Below are the code and all the weights of a small trained network. Each question names an input and a class and asks about switching units off, where a switched-off unit gives its printed mean instead of its output.

import numpy as np


def w(rows, s, z=0):
    codes = np.array(rows[::2]) - 128.0
    scale = np.full(codes.shape[1], s)
    scale[-1] = z or s
    return codes * scale


def norm(h):
    return h / np.sqrt((h * h).mean(-1, keepdims=True) + 1e-5)


def f(y):
    return y / 2 * (1 + np.tanh(0.7978845608 * (y + 0.044715 * y**3)))


def log_softmax(a):
    a = a - a.max(-1, keepdims=True)
    return a - np.log(np.exp(a).sum(-1, keepdims=True))


def net(x, mask):
    res = np.array(x, float).reshape(1, 3) / 4 @ E
    u = 0
    for l in range(2):
        y = f(norm(res) @ A[l][:, :-1].T + A[l][:, -1])
        res = res + np.where(mask[u : u + 6], y, B[l][:, -1]) @ B[l][:, :-1]
        u += 6
    return log_softmax(norm(res)[-1] @ U[:, :-1].T + U[:, -1])


A, B = {}, {}
E = w([
[121,113,123,121,135,119,132,130,124,135,131],'x0',
[128,207,144,7,87,154,141,99,145,244,165],'x1',
[225,109,254,117,221,35,54,126,117,124,190],'x2',
],0.0072)
A[0] = w([
[80,11,35,255,122,122,136,171,47,54,68,101],'0.n1',
[103,128,60,211,118,140,141,119,117,69,102,59],'0.n2',
[145,52,137,237,195,71,90,166,142,22,102,3],'0.n3',
[3,163,8,80,44,189,183,106,128,173,91,57],'0.n4',
[57,125,61,212,85,200,180,148,159,66,40,72],'0.n5',
[125,50,85,110,117,110,96,173,78,175,132,81],'0.n6',
],0.0051,0.0034)
B[0] = w([
[62,144,229,77,228,41,144,124,209,119,195,251],'0.n1',
[80,156,166,89,169,29,127,113,151,105,210,172],'0.n2',
[228,68,98,144,3,227,74,148,21,157,24,233],'0.n3',
[205,84,106,153,29,198,95,117,81,148,65,254],'0.n4',
[51,170,204,47,197,44,171,149,209,117,215,225],'0.n5',
[133,173,212,89,146,105,138,219,176,102,136,122],'0.n6',
],0.0055,0.008)
A[1] = w([
[27,149,122,129,182,84,163,131,169,72,154,3],'1.n1',
[56,146,80,174,185,106,167,123,186,76,166,59],'1.n2',
[142,102,146,174,188,94,114,117,88,115,148,101],'1.n3',
[145,179,129,112,177,114,106,65,123,171,177,21],'1.n4',
[134,147,21,161,65,213,158,95,112,151,87,19],'1.n5',
[182,94,106,254,156,133,78,128,71,69,73,31],'1.n6',
],0.0094,0.0041)
B[1] = w([
[26,74,226,197,238,43,182,216,151,98,76,224],'1.n1',
[92,54,221,188,242,54,156,184,132,83,79,188],'1.n2',
[142,191,43,101,74,198,158,98,127,189,131,197],'1.n3',
[90,181,147,103,187,115,136,103,71,156,158,176],'1.n4',
[150,175,50,100,59,187,187,223,227,107,152,228],'1.n5',
[171,12,98,228,14,69,74,60,108,11,2,254],'1.n6',
],0.0079,0.0071)
U = w([
[49,65,198,165,191,57,182,225,215,64,90,199],'0',
[20,76,17,232,227,223,38,13,146,140,231,1],'1',
[132,193,43,74,48,220,205,189,187,165,139,140],'2',
[22,74,16,229,237,234,46,11,142,144,216,1],'3',
[22,78,19,227,218,221,76,9,115,125,234,1],'4',
[213,43,137,209,82,75,39,36,55,51,49,153],'5',
[23,86,10,229,234,221,47,8,144,134,218,1],'6',
[153,225,180,61,231,95,90,32,32,225,231,146],'7',
],0.011,0.01)

Each question gives the input, the list of numbers given to net, and the class t.
The units are the neurons (one row each of A and B). Each row of codes is followed by its name. A weight is (code - 128) times the scale printed after its matrix; where a second scale follows, it is the last column's (A, B and U).
mask holds one flag per neuron, layer by layer. A switched-off neuron (its flag False) gives its mean, the last column of its row in B, instead of its output. The means were averaged over made-up inputs and are rounded, as every weight is.
A unit's drop is (log p(t) with every unit on - log p(t) with that unit switched off) / (log p(t) with every unit on - log p(t) with every unit switched off).
unit that matters most: the unit with the biggest drop
k most important neurons: the k neurons with the biggest drops, biggest first
k most important neurons of layer l: the k neurons of layer l with the biggest drops, biggest first
drop when u is switched off: that unit's drop, to one decimal
input [3,1,-3], class 2: unit that matters most => 0.n4
input [-6,1,7], class 7: 2 most important neurons of layer 0 => 0.n4, 0.n3
input [-6,1,8], class 7: 3 most important neurons => 0.n4, 0.n3, 1.n6
input [4,0,7], class 5: 3 most important neurons => 0.n1, 0.n5, 0.n2
input [0,6,0], class 2: 2 most important neurons of layer 0 => 0.n1, 0.n5
input [-5,1,2], class 7: 2 most important neurons => 0.n3, 0.n4
input [7,8,1], class 7: 2 most important neurons => 0.n3, 1.n5
input [-1,1,-5], class 2: drop when 0.n4 is switched off => 8.1
input [-3,4,0], class 2: drop when 0.n1 is switched off => 2.0
input [0,0,1], class 5: drop when 0.n1 is switched off => 3.5
input [-4,0,6], class 5: 2 most important neurons of layer 0 => 0.n1, 0.n5
input [1,2,0], class 2: 2 most important neurons => 0.n1, 0.n5
